Below is a small trained network, with its code and all its weights. Each question gives an input and a class and asks what happens when units are switched off, that is, made to give their printed mean instead of their output.

import numpy as np


def w(rows, s, z=0):
    codes = np.array(rows[::2]) - 128.0
    scale = np.full(codes.shape[1], s)
    scale[-1] = z or s
    return codes * scale


def norm(h):
    return h / np.sqrt((h * h).mean(-1, keepdims=True) + 1e-5)


def f(y):
    return y / 2 * (1 + np.tanh(0.7978845608 * (y + 0.044715 * y**3)))


def log_softmax(a):
    a = a - a.max(-1, keepdims=True)
    return a - np.log(np.exp(a).sum(-1, keepdims=True))


def net(x, mask):
    res = np.array(x, float).reshape(1, 5) / 4 @ E
    u = 0
    for l in range(2):
        y = f(norm(res) @ A[l][:, :-1].T + A[l][:, -1])
        res = res + np.where(mask[u : u + 7], y, B[l][:, -1]) @ B[l][:, :-1]
        u += 7
    return log_softmax(norm(res)[-1] @ U[:, :-1].T + U[:, -1])


A, B = {}, {}
E = w([
[129,142,139,128,143,111],'x0',
[184,116,253,160,53,145],'x1',
[127,96,57,216,101,67],'x2',
[128,119,120,127,118,140],'x3',
[114,95,69,19,120,73],'x4',
],0.0056)
A[0] = w([
[171,48,158,113,212,51,237],'0.n0',
[153,174,134,139,204,232,102],'0.n1',
[203,139,137,47,106,117,10],'0.n2',
[182,97,96,124,108,43,110],'0.n3',
[175,146,91,254,123,110,5],'0.n4',
[174,79,105,113,104,171,207],'0.n5',
[178,131,95,160,91,74,115],'0.n6',
],0.0065,0.0027)
B[0] = w([
[159,89,66,171,87,195,247],'0.n0',
[1,4,156,115,245,51,252],'0.n1',
[13,188,115,116,41,168,147],'0.n2',
[123,71,160,151,184,144,225],'0.n3',
[106,247,103,115,60,154,255],'0.n4',
[151,202,173,178,219,43,209],'0.n5',
[151,74,193,117,144,56,202],'0.n6',
],0.0056,0.002)
A[1] = w([
[148,207,143,58,72,117,131],'1.n0',
[142,78,190,49,23,72,6],'1.n1',
[227,54,177,90,102,99,20],'1.n2',
[96,161,91,55,223,190,94],'1.n3',
[101,230,46,101,125,140,129],'1.n4',
[135,164,254,78,87,158,205],'1.n5',
[80,127,49,188,106,120,32],'1.n6',
],0.0079,0.0026)
B[1] = w([
[42,187,77,159,21,143,155],'1.n0',
[2,90,133,196,161,130,176],'1.n1',
[64,204,179,105,168,79,159],'1.n2',
[136,92,215,195,43,53,211],'1.n3',
[172,195,218,78,98,181,182],'1.n4',
[195,85,32,96,159,181,254],'1.n5',
[88,206,138,68,206,142,173],'1.n6',
],0.007,0.0055)
U = w([
[87,25,233,189,188,62,254],'0',
[117,247,144,142,193,134,72],'1',
[152,97,207,39,16,64,54],'2',
[182,99,50,71,184,46,137],'3',
[221,26,152,124,202,204,120],'4',
[232,121,122,243,76,129,86],'5',
[64,83,75,111,76,197,92],'6',
],0.013,0.0028)

Each question gives the input, the list of numbers given to net, and the class t.
The units are the neurons (one row each of A and B). Each row of codes is followed by its name. A weight is (code - 128) times the scale printed after its matrix; where a second scale follows, it is the last column's (A, B and U).
mask holds one flag per neuron, layer by layer. A switched-off neuron (its flag False) gives its mean, the last column of its row in B, instead of its output. The means were averaged over made-up inputs and are rounded, as every weight is.
A unit's drop is (log p(t) with every unit on - log p(t) with that unit switched off) / (log p(t) with every unit on - log p(t) with every unit switched off).
The circuit of an input: a set's keep is (log p(t) with only the set's units on - log p(t) with every unit switched off) / (log p(t) with every unit on - log p(t) with every unit switched off). Starting from the 12 units with the biggest drops (on a tie, the unit counted first), units are removed one at a time, each time the one whose removal leaves the highest keep (on an exact tie, the one counted first), for as long as the keep stays at least 0.8.
circuit, biggest first: the units of the circuit, biggest drop first
most important unit: the unit with the biggest drop
top k neurons: the k neurons with the biggest drops, biggest first
top k neurons in layer l: the k neurons of layer l with the biggest drops, biggest first
drop of u: that unit's drop, to one decimal
input [3,-7,-1,-1,3], class 2: circuit, biggest first -> [1.n3; 1.n4]
input [-7,8,0,-1,-8], class 4: most important unit -> 1.n5
input [7,1,-4,2,-1], class 4: top 4 neurons in layer 1 -> [1.n5; 1.n1; 1.n2; 1.n0]
input [4,8,8,1,3], class 0: top 2 neurons in layer 0 -> [0.n6; 0.n3]
input [3,-1,7,-4,-5], class 1: circuit, biggest first -> [0.n4; 1.n6]
input [-4,0,5,4,-6], class 1: top 2 neurons -> [0.n4; 1.n6]
input [-6,2,-1,-6,0], class 4: top 2 neurons -> [1.n5; 0.n4]
input [-7,1,-7,-3,2], class 6: top 4 neurons -> [1.n5; 1.n0; 0.n2; 0.n3]
input [3,-7,4,-5,0], class 1: circuit, biggest first -> [0.n1; 1.n4]
input [-4,5,-2,6,-8], class 4: circuit, biggest first -> [1.n5; 1.n3]
input [3,7,-4,-5,0], class 4: top 2 neurons -> [1.n5; 0.n4]
input [-8,8,8,-2,1], class 0: circuit, biggest first -> [0.n6; 1.n1]
input [-5,-4,1,2,0], class 1: top 4 neurons -> [1.n6; 0.n1; 1.n5; 1.n4]
input [3,-1,5,3,-1], class 1: circuit, biggest first -> [1.n6]
input [-2,0,4,-3,-5], class 1: top 3 neurons -> [0.n4; 1.n3; 1.n6]
input [-1,3,6,6,1], class 0: top 2 neurons -> [0.n6; 1.n5]
input [-7,2,-6,6,2], class 6: top 2 neurons in layer 0 -> [0.n2; 0.n3]
input [-7,-8,0,-2,4], class 2: top 2 neurons in layer 0 -> [0.n1; 0.n6]
input [3,5,7,8,1], class 0: top 4 neurons -> [0.n6; 1.n5; 1.n2; 0.n3]
input [5,-4,-1,-3,-3], class 0: most important unit -> 0.n1
input [7,3,0,4,3], class 6: top 2 neurons -> [0.n2; 0.n1]
input [-8,0,4,0,-3], class 1: drop of 1.n3 -> 0.1
input [8,8,-8,-8,-6], class 4: drop of 1.n5 -> 0.7
input [-5,3,8,-7,3], class 0: drop of 1.n5 -> 0.4
